Below are the code and all the weights of a small trained network. Each question names an input and a target symbol and asks about switching units off, where a switched-off unit gives its printed mean instead of its output.

import numpy as np


def w(rows, s, z=0):
    codes = np.array(rows[::2]) - 128.0
    scale = np.full(codes.shape[1], s)
    scale[-1] = z or s
    return codes * scale


def norm(h):
    return h / np.sqrt((h * h).mean(-1, keepdims=True) + 1e-5)


def f(y):
    return np.maximum(y, 0)


def softmax(a):
    e = np.exp(a - a.max(-1, keepdims=True))
    return e / e.sum(-1, keepdims=True)


def log_softmax(a):
    a = a - a.max(-1, keepdims=True)
    return a - np.log(np.exp(a).sum(-1, keepdims=True))


def net(x, mask):
    ids = ['ΔΛΠΣΦβεζημξτψ'.index(c) for c in x.split()]
    T = len(ids)
    res = E[ids] + P[:T]
    r = norm(res)
    for j in range(3):
        rows = slice(3 * j, 3 * j + 3)
        q, k, v = (r @ M[0][rows].T for M in (Q, K, V))
        z = softmax(np.where(np.tri(T) > 0, q @ k.T / 3**0.5, -1e9)) @ v
        o = O[0][rows]
        res = res + np.where(mask[j], z, o[:, -1]) @ o[:, :-1]
    y = f(norm(res) @ A[0][:, :-1].T + A[0][:, -1])
    res = res + np.where(mask[3:7], y, B[0][:, -1]) @ B[0][:, :-1]
    return log_softmax(norm(res)[-1] @ U[:, :-1].T + U[:, -1])


Q, K, V, O, A, B = {}, {}, {}, {}, {}, {}
E = w([
[178,134,16],'Δ',
[56,113,161],'Λ',
[6,128,138],'Π',
[105,147,79],'Σ',
[84,158,102],'Φ',
[43,104,159],'β',
[104,180,171],'ε',
[70,77,78],'ζ',
[91,71,99],'η',
[118,121,108],'μ',
[186,138,14],'ξ',
[153,73,92],'τ',
[112,157,166],'ψ',
],0.014)
P = w([
[218,166,211],'0',
[38,80,87],'1',
[25,116,94],'2',
[1,150,127],'3',
[117,221,94],'4',
[115,170,127],'5',
[117,173,125],'6',
[112,152,110],'7',
[84,145,145],'8',
[96,137,111],'9',
],0.0075)
Q[0] = w([
[4,137,115],'h1',
[30,154,138],'h1',
[99,95,166],'h1',
[136,105,96],'h2',
[184,99,154],'h2',
[203,152,145],'h2',
[131,135,107],'h3',
[191,144,174],'h3',
[194,120,155],'h3',
],0.017)
K[0] = w([
[130,65,189],'h1',
[142,66,148],'h1',
[83,95,241],'h1',
[130,135,133],'h2',
[125,168,55],'h2',
[18,120,65],'h2',
[75,67,166],'h3',
[107,67,48],'h3',
[9,207,86],'h3',
],0.012)
V[0] = w([
[165,251,83],'h1',
[132,163,155],'h1',
[51,109,138],'h1',
[146,202,131],'h2',
[119,38,158],'h2',
[49,121,108],'h2',
[168,147,60],'h3',
[187,106,15],'h3',
[77,152,105],'h3',
],0.017)
O[0] = w([
[78,123,80,3],'h1',
[96,170,40,84],'h1',
[158,159,150,212],'h1',
[144,228,105,147],'h2',
[82,30,127,125],'h2',
[113,127,246,108],'h2',
[240,146,105,100],'h3',
[217,122,143,65],'h3',
[146,187,232,106],'h3',
],0.011,0.0064)
A[0] = w([
[255,152,90,252],'n1',
[137,91,69,38],'n2',
[59,171,224,153],'n3',
[229,36,63,54],'n4',
],0.0088,0.0028)
B[0] = w([
[253,80,187,237],'n1',
[14,178,95,153],'n2',
[164,79,53,253],'n3',
[85,85,160,195],'n4',
],0.0054)
U = w([
[187,117,124,184],'Δ',
[49,113,153,79],'Λ',
[58,143,227,41],'Π',
[174,175,122,177],'Σ',
[124,213,138,85],'Φ',
[52,106,177,53],'β',
[69,196,99,114],'ε',
[125,54,241,203],'ζ',
[106,11,154,84],'η',
[133,140,50,80],'μ',
[205,119,112,254],'ξ',
[165,10,50,163],'τ',
[71,168,86,31],'ψ',
],0.012,0.0019)

Each question gives the input, a string of symbols that net reads in full, and the target symbol t.
The units are the heads (3 rows each of Q, K, V and O) and the neurons (one row each of A and B). Each row of codes is followed by its name. A weight is (code - 128) times the scale printed after its matrix; where a second scale follows, it is the last column's (O, A, B and U).
mask holds one flag per unit, heads first, then neurons. A switched-off unit (its flag False) gives its mean, the last column of its rows in O or B, instead of its output. The means were averaged over made-up inputs and are rounded, as every weight is.
A unit's drop is (log p(t) with every unit on - log p(t) with that unit switched off) / (log p(t) with every unit on - log p(t) with every unit switched off).
The circuit of an input: a set's keep is (log p(t) with only the set's units on - log p(t) with every unit switched off) / (log p(t) with every unit on - log p(t) with every unit switched off). Starting from all 7 units, units are removed one at a time, each time the one whose removal leaves the highest keep (on an exact tie, the one counted first), for as long as the keep stays at least 0.8.
circuit, biggest first: the units of the circuit, biggest drop first
unit that matters most: the unit with the biggest drop
heads that matter: for each layer, one digit per head in row order, 1 if its drop is at least 0.15 and else 0, layers parted by /
drop when u is switched off: that unit's drop, to one decimal
input Π β τ Λ Σ Π Π Φ, target Π: heads that matter : 001
input ζ ψ η Λ ψ ζ τ β Φ ζ, target ζ: heads that matter : 100
input ζ μ Π β, target ζ: unit that matters most : h1
input τ ζ Φ ψ ζ ψ ζ ζ ζ, target τ: heads that matter : 001
input η μ ψ ε β Φ, target η: heads that matter : 000
input ε ψ ε, target ε: heads that matter : 011
input ξ ζ Σ, target ξ: heads that matter : 001
input ζ η Π Π Λ, target ζ: heads that matter : 110
input ξ Φ Π, target ξ: heads that matter : 001
input Π ε ψ β Δ Φ ζ, target Π: heads that matter : 010
input ε Σ Λ β ε ε μ, target ε: circuit, biggest first : (h3 h2)
input ε τ Σ Δ ζ μ τ τ, target ζ: heads that matter : 011
input Π ψ ε Λ β Π Φ, target Π: heads that matter : 010
input ζ ε ε ε η, target ζ: heads that matter : 100
input η Δ ξ ε, target η: heads that matter : 010
input τ η τ Φ, target τ: heads that matter : 001
input ξ ψ Π Σ ζ β η Φ ζ, target ξ: circuit, biggest first : (h3)
input ε Φ Λ ζ ζ ψ ε μ, target ε: drop when h3 is switched off : 0.2
input ε Π ε, target ε: drop when h2 is switched off : 0.3
input Π Π β ζ μ Δ ζ η, target Π: drop when h3 is switched off : 0.3
input ε η τ Λ ψ ε Π η, target ε: drop when h3 is switched off : 0.4
